Here is a tiny trained network, its code and every weight. The questions are about switching its units off for an input and a class, where a switched-off unit gives its printed mean instead of its output.

import numpy as np


def w(rows, s, z=0):
    codes = np.array(rows[::2]) - 128.0
    scale = np.full(codes.shape[1], s)
    scale[-1] = z or s
    return codes * scale


def norm(h):
    return h / np.sqrt((h * h).mean(-1, keepdims=True) + 1e-5)


def f(y):
    return np.maximum(y, 0)


def log_softmax(a):
    a = a - a.max(-1, keepdims=True)
    return a - np.log(np.exp(a).sum(-1, keepdims=True))


def net(x, mask):
    res = np.array(x, float).reshape(1, 2) / 4 @ E
    u = 0
    for l in range(3):
        y = f(norm(res) @ A[l][:, :-1].T + A[l][:, -1])
        res = res + np.where(mask[u : u + 6], y, B[l][:, -1]) @ B[l][:, :-1]
        u += 6
    return log_softmax(norm(res)[-1] @ U[:, :-1].T + U[:, -1])


A, B = {}, {}
E = w([
[86,147,173,139,125,116,165,233],'x0',
[126,111,109,2,172,116,168,122],'x1',
],0.0039)
A[0] = w([
[198,151,61,120,40,168,156,75,127],'L0N0',
[118,79,117,98,144,94,152,116,155],'L0N1',
[143,85,78,159,131,128,42,102,143],'L0N2',
[117,62,157,136,188,120,123,187,247],'L0N3',
[152,174,166,130,35,204,144,214,183],'L0N4',
[141,255,156,233,34,139,128,127,162],'L0N5',
],0.0026,0.0012)
B[0] = w([
[65,108,110,95,112,156,98,152,187],'L0N0',
[151,173,148,129,112,107,93,116,177],'L0N1',
[88,100,135,117,120,75,139,151,190],'L0N2',
[128,69,103,157,112,108,89,2,193],'L0N3',
[104,96,98,82,118,133,120,96,205],'L0N4',
[154,152,154,74,196,146,123,139,252],'L0N5',
],0.0049,0.003)
A[1] = w([
[82,145,197,139,64,93,215,215,153],'L1N0',
[85,3,95,65,113,127,111,163,219],'L1N1',
[184,176,144,192,102,185,120,136,35],'L1N2',
[123,155,167,29,154,185,110,61,75],'L1N3',
[205,163,52,98,172,174,176,132,149],'L1N4',
[50,192,215,64,110,112,177,235,253],'L1N5',
],0.0032,0.00062)
B[1] = w([
[100,101,3,82,197,104,72,43,194],'L1N0',
[138,186,148,180,152,123,124,146,249],'L1N1',
[188,202,164,97,145,195,106,175,164],'L1N2',
[97,121,155,180,89,125,110,195,251],'L1N3',
[150,138,158,194,61,182,174,170,170],'L1N4',
[127,96,120,143,132,106,158,46,241],'L1N5',
],0.0044,0.0032)
A[2] = w([
[179,127,166,62,157,81,254,143,208],'L2N0',
[130,211,218,134,138,71,110,122,193],'L2N1',
[6,86,213,119,165,109,133,204,168],'L2N2',
[165,90,161,231,94,92,86,118,255],'L2N3',
[157,126,155,45,140,131,188,146,116],'L2N4',
[187,66,31,107,10,130,78,41,47],'L2N5',
],0.0038,0.00093)
B[2] = w([
[155,149,140,194,119,217,90,166,222],'L2N0',
[207,141,170,141,139,135,138,134,222],'L2N1',
[133,100,66,78,81,95,132,104,247],'L2N2',
[134,123,132,66,119,126,181,151,254],'L2N3',
[181,177,222,253,106,132,55,137,195],'L2N4',
[71,110,92,140,180,81,171,155,239],'L2N5',
],0.0054,0.0031)
U = w([
[7,65,33,138,198,51,131,92,174],'0',
[227,222,217,179,147,227,68,169,159],'1',
[198,91,121,27,4,60,208,172,132],'2',
[46,148,182,108,51,191,176,94,22],'3',
[36,136,177,107,47,228,199,98,2],'4',
],0.011,0.0092)

Each question gives the input, the list of numbers given to net, and the class t.
The units are the neurons (one row each of A and B). Each row of codes is followed by its name. A weight is (code - 128) times the scale printed after its matrix; where a second scale follows, it is the last column's (A, B and U).
mask holds one flag per neuron, layer by layer. A switched-off neuron (its flag False) gives its mean, the last column of its row in B, instead of its output. The means were averaged over made-up inputs and are rounded, as every weight is.
A unit's drop is (log p(t) with every unit on - log p(t) with that unit switched off) / (log p(t) with every unit on - log p(t) with every unit switched off).
The circuit of an input: a set's keep is (log p(t) with only the set's units on - log p(t) with every unit switched off) / (log p(t) with every unit on - log p(t) with every unit switched off). Starting from the 12 units with the biggest drops (on a tie, the unit counted first), units are removed one at a time, each time the one whose removal leaves the highest keep (on an exact tie, the one counted first), for as long as the keep stays at least 0.8.
circuit, biggest first: the units of the circuit, biggest drop first
most important unit: the unit with the biggest drop
top k neurons: the k neurons with the biggest drops, biggest first
k most important neurons of layer l: the k neurons of layer l with the biggest drops, biggest first
drop when u is switched off: that unit's drop, to one decimal
input [8,-5], class 0: circuit, biggest first -> [L1N0]
input [-3,3], class 2: circuit, biggest first -> [L1N0 L0N3]
input [3,-2], class 2: 2 most important neurons of layer 0 -> [L0N3 L0N4]
input [6,-6], class 0: top 3 neurons -> [L1N0 L0N4 L1N1]
input [1,-3], class 2: top 3 neurons -> [L0N4 L2N2 L1N1]
input [-6,-6], class 0: top 4 neurons -> [L1N1 L2N5 L0N2 L0N0]
input [8,-8], class 0: top 2 neurons -> [L1N0 L0N4]
input [5,6], class 1: top 3 neurons -> [L2N0 L2N4 L0N2]
input [3,-3], class 2: 3 most important neurons of layer 0 -> [L0N5 L0N4 L0N3]
input [-4,-4], class 0: top 3 neurons -> [L1N1 L0N2 L0N0]
input [8,-7], class 0: top 2 neurons -> [L1N0 L0N4]
input [-2,-1], class 2: top 2 neurons -> [L2N2 L1N0]
input [-2,3], class 2: 3 most important neurons of layer 1 -> [L1N3 L1N0 L1N2]
input [1,-1], class 2: most important unit -> L2N2
input [6,8], class 1: top 2 neurons -> [L2N0 L2N4]
input [-1,1], class 2: drop when L2N2 is switched off -> 0.1
input [6,-5], class 0: drop when L1N0 is switched off -> 1.8
input [3,5], class 1: drop when L2N0 is switched off -> 0.2
input [-1,-3], class 2: drop when L0N2 is switched off -> 0.5
input [-2,2], class 2: top neuron -> [L1N3]
